B, the same points and some others measured another way; then each row and its match in B
B:
0: [ -66  -39   -7  -44  -99  -59   47  208  -82   31  -20   30   59  126
  222   -7   53 -108  -92  150  101  -13  -13  -44]
1: [ -73 -128 -181  -99  -38  -73  176  352   36  -39   10   20  184  117
  111  142  140  -10  -88  425   62 -101 -331 -103]
2: [ 152   15  -19 -116  319  157 -153 -219    4   23  -31   -3   78   61
 -142 -141  -69 -223   88 -278 -225   99 -131   66]
3: [ 489  -52 -281  -36  411  515  -41 -115   78 -223  110  -10  161  -19
 -323   31 -163 -215  245 -358  -41 -174   42  149]
4: [ -55 -287  273  620  -53  -94   -3  -83 -409  -11  -13  -22 -172 -378
 -298  192   32 -115  272 -393  380   27 -205  185]
5: [-244 -342  556  814 -600 -322  237  209 -385  207  -35  107 -353 -156
  285  338   86 -160 -243 -272  564  -81  102  124]
6: [ 175  -28  261  412  221  124 -143 -365 -341   19   24   94 -225 -388
 -271   40  -36 -158  142 -692   54  176 -278  274]
7: [-282 -253   56  332 -399 -304  131  281   57  225 -129  162  -82  245
  491  132 -155 -199 -297  303  465 -281  205 -291]
8: [ 195 -244  -82  183 -162  209  229  282  109  -60   62   26   85  207
  127  219  -83 -231 -113  -43  250 -361  311   23]
9: [  16 -123  159  188   18   23 -107  -41 -321  -40  -20 -131   -2 -107
 -164  -81    2 -184  293 -306  182   86  109  147]
10: [-131 -208   26   54   54 -115  -80   54 -188  -29  -72 -183  146    9
 -226  -74   42 -156  336   30  117   51  -75   -2]
11: [ 212  193  -38 -328  551  249 -372 -361 -237 -105  -10 -133  142 -110
 -372 -379    5 -158  417 -411 -333  351 -201  195]
12: [   2   21  104   33  -28    2 -100   18 -229   27  -21    7  -24   10
  136 -126  -13 -151   46 -145  125   84  108   48]
13: [-211 -306   57  240 -251 -189   54  329 -280  -58  -45 -188  109   14
  -45   47   65 -118  292  176  457 -102  158  -28]
14: [  84  -54   14  148  180   65 -134 -205  -31   73  -61  101  -55  -17
  -27  -60 -177 -224   26 -256   52  -14  -54  -18]
15: [-124 -304   46  331  -42 -146    6  -77  159  211 -152   91  -44  179
   69   92 -241 -306 -103  -34  190 -223   36 -194]
16: [  22 -284  406  694  -69  -39   -8 -208 -357   75  -24   19 -255 -323
 -248  187  -30 -218  146 -645  297   31  -66  245]
17: [ 121   79  -44  -98  240  144 -205  -94 -263 -112   16  -70   82 -111
 -160 -210   -8 -114  307 -205   28  156  -46  107]
18: [ -38 -148  337  188 -224  -46   32   59 -178  120  -46  -66  -56  151
  141  -19   19 -284  -59 -316   93   26  319  130]
19: [ 289   24 -208 -224  414  274   61  -45  134  -86   83   77  167   -8
 -197  101  106  -65  -65  -66 -376   34 -569  115]
20: [-166 -199  160  133 -252 -145    8  259 -322  -27  -37 -196   73   61
   36  -51   93 -153  223   25  320   16  257   45]
21: [ 169  -43   59  -84  167  197 -101  -71 -125  -54    7 -138  117   77
 -166 -134    1 -239  201 -335 -100   77  140  167]
22: [  77 -100  -19   94   62   58  110  113  -92  -46   49   50   37  -82
  -58  165  114  -57  -33  -18   25  -11 -348   88]
23: [ 108  -78  -70  -44  141   87  135  116   -1  -46   57   37  108  -13
  -88  155  156  -48  -74   34 -146   10 -446   88]
24: [ -49 -214  103  230 -144  -85  224  249 -121   15   31   29    7  -52
   28  273  189  -45 -118   61  122  -51 -321   76]
25: [ 146  -41    5    8  334  163 -200 -228 -192  -80  -11 -104   78 -121
 -357 -141  -38 -185  356 -363  -71  133 -122  151]
26: [-231 -350  453  676 -581 -293  295  308 -271  184  -27   99 -252  -49
  321  356  111 -143 -286 -116  484 -133   81   78]
27: [  48  -78 -145   -9  396   57 -237 -319  115   81 -125   35   82   65
 -197 -160 -260 -264  165 -147  -79  -13 -160 -135]
28: [ 586  383 -240 -640  792  576 -118 -384  251  -61  123  172  171   63
 -160 -143   62 -123 -214 -411 -904  260 -634  236]
29: [  55   36 -127   38  151   48 -156 -157   97  122  -92  204  -43  124
  225 -123 -291 -223 -125  -46  109 -102   52 -196]
30: [  16  -39 -111 -106  -79    8  226  381  -31  -53   82   80  122   66
  197  189  225   30 -217  318    5  -47 -356    9]
31: [ 136   60  -99  -16  238  126 -168 -245  144  124  -80  199  -36  147
  170 -143 -298 -266 -146 -192  -36  -70   50 -137]
32: [  75  109   72 -185  164   94 -174 -107 -165   21  -26  -42   55   72
   34 -242    0 -188   84 -229 -136  186   41   86]
33: [ 155  -24    7   41  268  148 -131 -234  -19   37  -33   40    7   -5
 -125  -77 -121 -234   71 -334  -97   42  -89   62]
34: [-129 -257  -30  239    8 -134  -48  -51  109  152 -149   58   12  161
   39   17 -234 -269    2   44  212 -188   35 -214]
35: [ 262  -89   26   23  168  277  -40  -79  -59  -71   40  -86   83   57
 -183  -38  -55 -266  163 -403  -45  -33  166  185]
36: [  46 -191  341  514   38   -3  -36 -204 -359   36   -3   11 -195 -333
 -278  139   38 -169  163 -581  160  118 -220  266]
37: [ 218   32  -97  120  391  210 -261 -436   77   79  -74  182  -80  -29
  -74 -144 -368 -292   52 -423   -1  -46   -6  -64]
38: [  51 -432  195  429 -442   31  376  320  222  154  -10   50  -38  388
  312  363 -102 -373 -391 -130  271 -446  485   -6]
39: [ 242  -49  199  342  370  205 -200 -436 -349  -57   31    9 -144 -420
 -476    1  -33 -167  322 -757  -21  204 -313  323]
40: [ 307  212 -147 -318  245  292   88   40  102  -23  115  207   66   81
  201   36  105  -52 -342  -60 -360   60 -365  105]
41: [ -53  -90  110  -81   50  -30  -94   30 -179    7  -47 -167  128   94
  -93 -148   70 -192  198 -100  -39  133   36   72]
42: [ 167  110 -184  -75  314  170 -217 -214   17    9  -38  146   16   20
   52 -191 -238 -178   36 -142   12   -8  -38  -92]
43: [  23  -50  -24   47   59   18  -55  -29    5   71  -56   86    3   95
  130  -46 -121 -194  -59  -49   75  -53   10  -72]
44: [-101 -310  233  208 -179  -95   77  137 -134   58  -55 -178   67  144
  -74   55   52 -266  116 -148  129  -48  190   88]
45: [ 272 -209 -103  171  -26  278  165  137  146  -54   56   53   64  176
   42  189 -144 -260  -81 -170  162 -333  264   39]
46: [ -10 -168  391  613 -185  -68   42  -75 -387   88    1  107 -287 -300
    9  187   24 -142  -23 -499  333   49  -71  207]
47: [ 252  199  -24 -127  410  233 -178 -289 -102   -9   32  131  -26 -133
  -89 -126  -11 -107   -5 -356 -272  209 -359  146]
48: [-106 -135  259  176 -195 -107   17  103 -234   91  -47  -60  -40   62
  115  -19   62 -197    1 -157  153   52  143   84]
49: [ -67 -227   85  244    5 -101   72   46  -84   53  -33   16    0  -56
 -104  155   60 -129    6  -41   84  -26 -307   23]
50: [ 253  -44  212  345  358  212 -185 -433 -333  -45   33   23 -161 -412
 -453    1  -34 -172  286 -774  -30  198 -298  325]
51: [  -5  -78    8   23   15  -19   -2  -51  214  205  -98  151   -8  288
  272  -16 -172 -280 -298  -32  -56 -117   51 -146]
52: [ 104   33  113   63  197   71  -78 -179 -144   49   -2   81  -62 -115
  -55  -21   28 -130  -21 -311 -124  159 -294  135]
53: [ 199  176 -258 -404  207  193  134  194  161  -40   92  178  167  156
  245   55  150    2 -341  251 -323   16 -456   -6]
54: [  90   52   35  -87  203  100 -196 -134 -200  -23  -22  -62   55  -28
 -101 -207  -22 -171  207 -249  -49  158   -7   93]
55: [  84  -87  -52   28  215   70 -103 -220  217  154 -100  123   11  203
   48  -62 -244 -306 -122 -172 -102  -93  -19 -117]
56: [ 309   70 -316 -299  503  307   31  -32   92 -160  105   60  221  -76
 -277   75  134   -4   36   21 -378   62 -685  109]
57: [ 162   65 -135 -191  144  146  134  158   43  -41   82  127   98   41
  106  111  156  -10 -222   99 -199   18 -425   63]
58: [ 361  120    2 -337  780  389 -406 -590 -131 -108   -6 -214  190 -108
 -688 -374  -20 -273  521 -720 -597  387 -274  315]
59: [-176 -318   15  461 -225 -190   62  181 -139   44  -76   38  -51  -37
   71  158 -121 -145   88  116  553 -234   69 -146]
60: [ 114   88  -98 -137  203  120 -120  -89   29   41  -33  105   44  113
  130 -140 -116 -175  -67  -79  -78   22  -40  -53]
61: [ 162 -245   15  353 -229  152  215  225   40   -6   46   89  -45  128
  192  249 -130 -242 -155 -144  361 -353  332   27]
62: [ -72 -223   37    0  175  -54  -81  -64  -57   19  -86 -180  168   68
 -306  -64   22 -213  274  -76  -85   63 -161   23]
63: [ 187 -220  -75   95 -125  195  222  263  150  -32   48   10  111  264
  138  185  -65 -241 -142  -31  138 -313  275   14]
64: [ 162   59   71   47  204  155 -164 -195 -198  -16    1   22  -36 -104
  -86 -130  -64 -174  136 -391   -4  123  -21  140]
65: [ 427   87  -85  -57  721  425 -320 -561 -120 -139   37  -30   56 -276
 -620 -173 -117 -207  422 -704 -339  213 -356  269]
66: [ -83  -47  -74  156  -89 -101  -38   43   59  151  -96  219  -79  144
  388  -22 -234 -175 -220  132  290 -175   90 -245]
67: [ 318  253 -289 -360  433  316  -82  -74   36 -107   85  157  120  -25
   21  -94   23  -22  -80  -38 -291  100 -409   56]
68: [ 236 -216  -59  217 -135  246  199  232   59  -72   73   35   48  145
  104  213  -95 -235  -88 -137  259 -327  313   60]
69: [-197 -149   37  158 -342 -204  146  396 -162   38  -26   38   15   97
  338   98   72  -65 -124  307  383 -119   57 -110]
70: [-266 -318  282  257 -369 -265  124  278 -189  118  -83 -141   22  165
  118   79  100 -210    8   48  260  -40  189   10]
71: [  18  -31 -119  -55  247   34 -160  -75 -134  -55  -37  -52  113  -53
 -169 -135  -40 -114  257  -18   34   67 -183  -25]

[ -15  167  129   89   26   98  173   50  -97  285   60 -108  -34 -229
  -76  -85 -274  173   55   -1  233  -58  -33  -21 -205  -31] -> 63
[ -64  286 -242 -104 -173  -84  -36  -29   49 -128  -68 -105    9 -110
   -8 -194   58  -10   17  -24   18 -174  -56  107 -137   48] -> 5
[  16   53 -118   20   73  -43   66  -72 -211   -4  -19   67   -3  -84
  146    9 -102  143 -103  -62   85  -43  -21 -131 -231  -67] -> 32
[  54  -36    3 -145  -47   -2 -106   64  107 -350 -183 -122  -23  129
 -207  117  137 -153  136  144  -85  174 -109   29  104   34] -> 47
[  50  -47   11    6  104  -55   39  -85  -80  -44 -134    4  122  114
   54  -25   71  -56    5  -59  -13   36  -62   26 -151  -21] -> 70
[-103  230 -115 -179 -153 -130 -103  167   65 -229    8 -250   15   13
 -125   -8   45 -211   64   87 -108    6 -102   29   23    8] -> 24
[   2  202  188    4  141  164   27  213   37  137   10 -231  -20 -135
 -238  -51 -100   -6  140 -104  124  -80 -151  -41  -84  -46] -> 8
[  -2  211  164  -93  186   88 -106  349  127   56   12 -320  116   40
 -293  -59  114 -338  124 -247  -96 -118 -206    8   28  -45] -> 68
[ 125    9 -190  -40 -107   68   37   21 -110   11   12  135 -141 -219
  -21   92 -130  138 -130  -28   82  -41   85 -106  -36   20] -> 27
[ -45   36   63  -60 -200  -38   61    6    8 -184  -66 -156 -103  -32
 -153  100 -159   63  163  376   93  247  -36   28    4   35] -> 57
[  57  -51  -10   44   40  -22  108 -135 -139   15 -104   67   33    1
   79    1  -62  109  -19   25   92   59  -11   -6 -182  -16] -> 10
[   6  255   91    7  108  186   37  181    5  165   35 -174  -71 -243
 -197  -87 -142   95   87 -143  176 -160 -119  -66 -134  -43] -> 38
[ -80  298 -286 -181 -155 -187 -122  112   61 -120   16 -165  131    4
   -2 -179  175 -303  -73 -161 -185 -217  -56  109  -54   38] -> 39
[ -78  293 -243 -153 -142 -111  -94   47   69 -172  -50 -153   46  -40
  -35 -169  126 -137   10  -73  -73 -175  -88   91  -88   32] -> 36
[ -20  120 -136  -43 -234  -35   81  -73  -48  -74  -34  -22 -115 -179
  -21  -17 -162  176   27  205  139   39   35   25 -100   41] -> 49
[-137  520 -370 -204   49  -38 -203  376 -136 -142  248 -185 -129 -317
   11    2  -98  -27 -197 -305  -56 -364 -140 -349 -134 -144] -> 69
[ -25  161 -208  -63 -257 -185   59 -125   50   56  -72  -45  173    9
   62 -258  109 -164  -29  -29  -58 -132   46  283 -130  113] -> 16
[  99 -185   52   47  -19  -58  132 -181  -94    5 -154   86   87  114
   49   30  -12   10   13  112   38  175   35   92 -104   38] -> 62
[  37  -46   -9   27 -267  -86  165 -309   80  -25 -249    9   86   59
  -18 -184   44   48  146  256  110  119   47  344 -121  150] -> 46
[ 104  -30  -95  -64 -105  -12   15    3    4  -26  -73   32   12  -13
  -71   23   41  -88  -31  -11  -34   16   35   61   13   60] -> 14
[ -49  336 -243 -192  129  -20 -221  298  -23 -193   72 -170   -2  -87
  -59  -20  120 -195 -104 -330 -142 -276 -174 -196  -62  -96] -> 64
[  77  -95   90   53  101  -30   95 -163  -36   22 -202    9  164  150
   26  -86   96  -46   69  -30   28   62  -57  127 -167   13] -> 9
[-122  358 -185 -272  -53  -92 -251  383   97 -318   86 -334   -8  -17
 -198   33  119 -338   13  -95 -215 -122 -182 -106   88  -43] -> 22
[  82   56 -224    4 -216    1  143  -38 -175  184   93  160 -123 -305
   75   26 -257  204 -180   15  133  -68  169  -64 -112   38] -> 55
[  16  159 -195  -76  -34   15  -23  125 -131  -36   84    3 -112 -211
    0   69 -133   81 -124  -81   41 -102   -2 -183  -90  -48] -> 60
[  -2   95    5   11  174  -39   28   36 -129   72  -16  -61  120   21
   63  -60   -2  -61  -44 -181    0  -88  -94  -59 -205  -72] -> 21
[ -46  249 -199  -28  126  -76  -10   50 -177   66   62  -26   79 -109
  158 -120  -22    3 -157 -283    2 -252  -75 -123 -273  -88] -> 18
[ -36  207 -219 -170 -178 -122 -103   45  113 -199  -80 -140   78   30
  -74 -136  185 -226   20  -38 -127 -110  -65  148   -7   68] -> 6
[  47  -99   61  -17 -200 -101   99 -211  123  -88 -255  -61  142  182
  -89 -117  132 -124  173  224   -1  177    0  335  -27  136] -> 26
[ -86  122  -33   51 -324  -50  236 -132 -163   51   55  -32 -199 -294
   30   32 -448  398   57  446  306  170   89  -17 -186   26] -> 40
[ 186 -199  -22   63 -181   64  199 -171  -90  141  -93  204  -80 -127
  -26   72 -172  185  -38  157  160  144  165   74  -35   96] -> 31
